Here is a tiny trained network, its code and every weight. The questions are about switching its units off for an input and a class, where a switched-off unit gives its printed mean instead of its output.

import numpy as np


def w(rows, s, z=0):
    codes = np.array(rows[::2]) - 128.0
    scale = np.full(codes.shape[1], s)
    scale[-1] = z or s
    return codes * scale


def f(y):
    return np.maximum(y, 0)


def log_softmax(a):
    a = a - a.max(-1, keepdims=True)
    return a - np.log(np.exp(a).sum(-1, keepdims=True))


def net(x, mask):
    res = np.array(x, float).reshape(1, 5) / 4 @ E
    y = f(res @ A[0][:, :-1].T + A[0][:, -1])
    res = res + np.where(mask, y, B[0][:, -1]) @ B[0][:, :-1]
    return log_softmax(res[-1] @ U[:, :-1].T + U[:, -1])


A, B = {}, {}
E = w([
[128,127,127,128],'x0',
[217,1,175,163],'x1',
[122,146,25,211],'x2',
[6,33,128,162],'x3',
[102,168,196,229],'x4',
],0.0094)
A[0] = w([
[140,118,168,63,99],'n0',
[191,150,110,126,38],'n1',
[183,172,149,177,47],'n2',
[77,172,122,85,71],'n3',
[116,161,177,178,21],'n4',
[108,174,82,107,68],'n5',
[64,155,107,101,116],'n6',
[131,127,242,116,105],'n7',
[93,106,195,58,144],'n8',
[115,162,198,153,161],'n9',
[60,74,127,98,67],'n10',
[93,101,134,132,46],'n11',
[92,160,131,103,28],'n12',
[189,173,137,119,61],'n13',
[132,4,141,162,72],'n14',
[187,77,115,140,49],'n15',
[78,81,103,111,77],'n16',
[176,87,134,143,36],'n17',
[61,91,125,123,48],'n18',
[132,138,169,170,155],'n19',
[180,152,97,96,136],'n20',
[131,148,177,189,1],'n21',
[159,44,112,162,145],'n22',
[128,138,131,201,144],'n23',
[223,200,164,70,101],'n24',
[162,113,85,175,87],'n25',
[90,158,143,103,47],'n26',
[124,146,198,113,88],'n27',
[144,85,66,54,45],'n28',
[42,164,120,90,98],'n29',
[171,105,145,144,52],'n30',
[169,125,44,150,117],'n31',
[143,88,63,54,55],'n32',
[207,57,153,158,62],'n33',
[167,76,120,133,51],'n34',
[161,132,198,42,96],'n35',
[81,90,180,77,108],'n36',
[152,130,198,179,70],'n37',
[177,174,119,103,23],'n38',
[142,109,75,160,191],'n39',
],0.014,0.0082)
B[0] = w([
[106,156,78,118,184],'n0',
[85,123,138,201,160],'n1',
[101,109,165,145,172],'n2',
[159,168,138,116,189],'n3',
[83,154,174,64,154],'n4',
[143,165,126,120,181],'n5',
[186,138,157,124,203],'n6',
[121,133,86,131,211],'n7',
[129,139,55,139,222],'n8',
[98,89,107,75,202],'n9',
[120,99,150,200,190],'n10',
[117,97,179,178,148],'n11',
[159,172,145,151,152],'n12',
[114,93,177,188,177],'n13',
[162,165,158,154,241],'n14',
[155,166,137,126,177],'n15',
[111,116,152,210,180],'n16',
[138,180,157,131,164],'n17',
[127,115,170,199,176],'n18',
[97,110,151,73,186],'n19',
[124,74,156,156,194],'n20',
[60,133,170,85,153],'n21',
[142,172,121,98,231],'n22',
[92,114,92,88,195],'n23',
[115,88,137,182,247],'n24',
[98,147,74,140,174],'n25',
[155,160,121,139,155],'n26',
[90,159,67,140,171],'n27',
[2,131,201,22,187],'n28',
[193,156,143,129,217],'n29',
[138,169,141,134,157],'n30',
[101,133,65,128,199],'n31',
[57,144,177,75,190],'n32',
[140,177,140,122,220],'n33',
[140,169,151,138,166],'n34',
[123,133,69,147,217],'n35',
[105,128,83,148,197],'n36',
[131,145,137,100,182],'n37',
[124,135,185,189,164],'n38',
[119,119,67,115,211],'n39',
],0.0098,0.011)
U = w([
[118,106,166,254,98],'0',
[202,237,147,153,87],'1',
[69,127,156,78,111],'2',
[149,129,102,157,249],'3',
[112,159,16,186,71],'4',
[202,60,79,113,157],'5',
],0.011,0.019)

Each question gives the input, the list of numbers given to net, and the class t.
The units are the neurons (one row each of A and B). Each row of codes is followed by its name. A weight is (code - 128) times the scale printed after its matrix; where a second scale follows, it is the last column's (A, B and U).
mask holds one flag per neuron, in row order. A switched-off neuron (its flag False) gives its mean, the last column of its row in B, instead of its output. The means were averaged over made-up inputs and are rounded, as every weight is.
A unit's drop is (log p(t) with every unit on - log p(t) with that unit switched off) / (log p(t) with every unit on - log p(t) with every unit switched off).
The circuit of an input: a set's keep is (log p(t) with only the set's units on - log p(t) with every unit switched off) / (log p(t) with every unit on - log p(t) with every unit switched off). Starting from the 12 units with the biggest drops (on a tie, the unit counted first), units are removed one at a time, each time the one whose removal leaves the highest keep (on an exact tie, the one counted first), for as long as the keep stays at least 0.8.
circuit, biggest first: the units of the circuit, biggest drop first
top k neurons: the k neurons with the biggest drops, biggest first
drop when u is switched off: that unit's drop, to one decimal
input [-1,5,8,1,-8], class 2: circuit, biggest first : (n28)
input [1,-3,-6,-3,-3], class 4: circuit, biggest first : (n35; n8)
input [-6,-4,-8,7,-6], class 4: top 3 neurons : (n8; n36; n0)
input [-6,-5,-8,-7,0], class 4: circuit, biggest first : (n35; n27)
input [2,-7,6,1,7], class 1: circuit, biggest first : (n29; n6)
input [6,8,4,7,-6], class 1: circuit, biggest first : (n22; n14)
input [6,3,2,-6,6], class 0: circuit, biggest first : (n13; n2)
input [2,0,-8,-8,8], class 0: top 2 neurons : (n24; n13)
input [-7,-2,-8,-7,0], class 4: top 2 neurons : (n35; n0)
input [-4,3,7,-1,3], class 4: circuit, biggest first : (n25; n31)
input [-1,7,-5,0,-8], class 2: top 3 neurons : (n28; n32; n29)
input [1,-3,-7,-7,5], class 0: top 3 neurons : (n24; n13; n38)
input [-2,-2,1,5,-8], class 2: top 2 neurons : (n28; n32)
input [3,3,-5,2,-1], class 4: top neuron : (n8)
input [-2,1,1,-7,7], class 0: top 3 neurons : (n24; n13; n28)
input [7,0,-7,-7,-2], class 0: top 3 neurons : (n24; n13; n38)
input [7,-7,-8,6,3], class 4: top 3 neurons : (n8; n36; n27)
input [7,-7,-7,1,-4], class 1: drop when n3 is switched off : 0.4
input [-4,-7,2,6,7], class 1: drop when n33 is switched off : -0.1
input [1,-6,3,2,-8], class 2: drop when n32 is switched off : 0.2
